Here is a tiny trained network, its code and every weight. The questions are about switching its units off for an input and a class, where a switched-off unit gives its printed mean instead of its output.

import numpy as np


def w(rows, s, z=0):
    codes = np.array(rows[::2]) - 128.0
    scale = np.full(codes.shape[1], s)
    scale[-1] = z or s
    return codes * scale


def norm(h):
    return h / np.sqrt((h * h).mean(-1, keepdims=True) + 1e-5)


def f(y):
    return y / 2 * (1 + np.tanh(0.7978845608 * (y + 0.044715 * y**3)))


def log_softmax(a):
    a = a - a.max(-1, keepdims=True)
    return a - np.log(np.exp(a).sum(-1, keepdims=True))


def net(x, mask):
    res = np.array(x, float).reshape(1, 7) / 4 @ E
    u = 0
    for l in range(4):
        y = f(norm(res) @ A[l][:, :-1].T + A[l][:, -1])
        res = res + np.where(mask[u : u + 4], y, B[l][:, -1]) @ B[l][:, :-1]
        u += 4
    return log_softmax(norm(res)[-1] @ U[:, :-1].T + U[:, -1])


A, B = {}, {}
E = w([
[186,111,242,166,145,163,140,78],'x0',
[121,148,117,142,140,136,136,115],'x1',
[159,95,89,122,197,161,146,195],'x2',
[125,124,129,132,123,129,136,129],'x3',
[133,114,137,119,121,120,124,135],'x4',
[129,142,124,138,123,147,105,137],'x5',
[84,6,104,185,164,150,78,90],'x6',
],0.011)
A[0] = w([
[120,158,108,142,60,25,150,220,197],'0.n1',
[142,86,69,118,157,156,129,182,96],'0.n2',
[153,56,251,230,253,132,52,53,3],'0.n3',
[211,106,135,109,119,111,133,32,74],'0.n4',
],0.0044,0.0048)
B[0] = w([
[162,215,55,119,135,137,119,89,254],'0.n1',
[26,93,92,103,182,140,169,168,156],'0.n2',
[162,133,75,245,47,139,153,168,233],'0.n3',
[168,172,147,163,129,146,40,152,124],'0.n4',
],0.011,0.0032)
A[1] = w([
[231,121,169,140,170,226,171,171,60],'1.n1',
[26,77,53,173,76,85,23,31,4],'1.n2',
[140,66,163,152,198,132,94,102,33],'1.n3',
[114,131,130,160,149,107,188,254,132],'1.n4',
],0.0063,0.0023)
B[1] = w([
[181,107,145,72,184,155,180,79,240],'1.n1',
[140,113,98,8,117,191,184,92,254],'1.n2',
[86,123,82,162,81,171,126,142,147],'1.n3',
[160,149,169,133,179,112,128,138,201],'1.n4',
],0.017,0.0033)
A[2] = w([
[132,81,167,164,130,169,130,111,146],'2.n1',
[176,184,255,152,107,140,141,112,3],'2.n2',
[193,127,85,171,157,121,130,153,38],'2.n3',
[114,133,88,159,21,146,107,113,111],'2.n4',
],0.011,0.0018)
B[2] = w([
[186,109,57,224,111,93,92,87,198],'2.n1',
[9,184,203,16,148,170,90,132,253],'2.n2',
[165,94,117,104,82,153,124,205,171],'2.n3',
[151,126,160,94,166,17,144,69,182],'2.n4',
],0.013,0.0066)
A[3] = w([
[128,192,152,139,75,57,79,28,201],'3.n1',
[177,253,104,90,135,56,140,205,144],'3.n2',
[73,72,74,107,170,148,130,157,4],'3.n3',
[90,79,70,175,139,129,114,158,175],'3.n4',
],0.012,0.003)
B[3] = w([
[47,123,98,218,124,8,81,136,217],'3.n1',
[186,46,118,206,119,157,125,118,248],'3.n2',
[94,189,223,148,67,73,103,127,167],'3.n3',
[91,186,165,114,156,157,124,233,170],'3.n4',
],0.013,0.011)
U = w([
[128,96,83,225,112,44,105,57,187],'0',
[8,197,196,91,144,133,102,178,253],'1',
[218,57,97,204,150,220,151,203,88],'2',
[220,156,176,35,212,194,155,99,36],'3',
[94,112,81,11,96,143,180,56,52],'4',
],0.019,0.0032)

Each question gives the input, the list of numbers given to net, and the class t.
The units are the neurons (one row each of A and B). Each row of codes is followed by its name. A weight is (code - 128) times the scale printed after its matrix; where a second scale follows, it is the last column's (A, B and U).
mask holds one flag per neuron, layer by layer. A switched-off neuron (its flag False) gives its mean, the last column of its row in B, instead of its output. The means were averaged over made-up inputs and are rounded, as every weight is.
A unit's drop is (log p(t) with every unit on - log p(t) with that unit switched off) / (log p(t) with every unit on - log p(t) with every unit switched off).
most important unit: the unit with the biggest drop
k most important neurons: the k neurons with the biggest drops, biggest first
top k neurons in layer l: the k neurons of layer l with the biggest drops, biggest first
drop when u is switched off: that unit's drop, to one decimal
input [7,-8,1,-6,4,7,-1], class 3: most important unit -> 1.n1
input [0,-3,5,3,0,-4,1], class 1: 2 most important neurons -> [0.n2, 0.n3]
input [0,7,0,-4,3,0,-7], class 0: 4 most important neurons -> [0.n1, 3.n2, 1.n1, 1.n2]
input [-6,5,0,-3,-5,-5,-3], class 0: 2 most important neurons -> [0.n1, 1.n1]
input [0,3,4,-1,6,5,6], class 1: 3 most important neurons -> [3.n4, 3.n2, 3.n3]
input [-6,7,6,0,1,-8,1], class 1: 3 most important neurons -> [3.n3, 0.n2, 3.n4]
input [3,-4,3,-1,-4,-6,1], class 2: 2 most important neurons -> [2.n1, 2.n3]
input [-1,-5,0,6,6,5,-6], class 0: top 2 neurons in layer 0 -> [0.n1, 0.n2]
input [0,3,2,7,0,-2,-6], class 2: 2 most important neurons -> [3.n2, 0.n1]
input [-3,5,1,7,1,-2,3], class 1: 2 most important neurons -> [3.n3, 0.n2]
input [1,-3,0,-2,8,-6,-1], class 1: 2 most important neurons -> [1.n2, 2.n2]
input [-3,-2,-8,7,-4,6,7], class 4: drop when 1.n2 is switched off -> 1.2
input [-3,1,-2,6,-2,6,5], class 4: drop when 1.n2 is switched off -> 0.9
input [0,6,5,-7,4,4,7], class 1: most important unit -> 3.n4
input [-6,8,-5,6,3,5,3], class 4: drop when 1.n2 is switched off -> 1.3
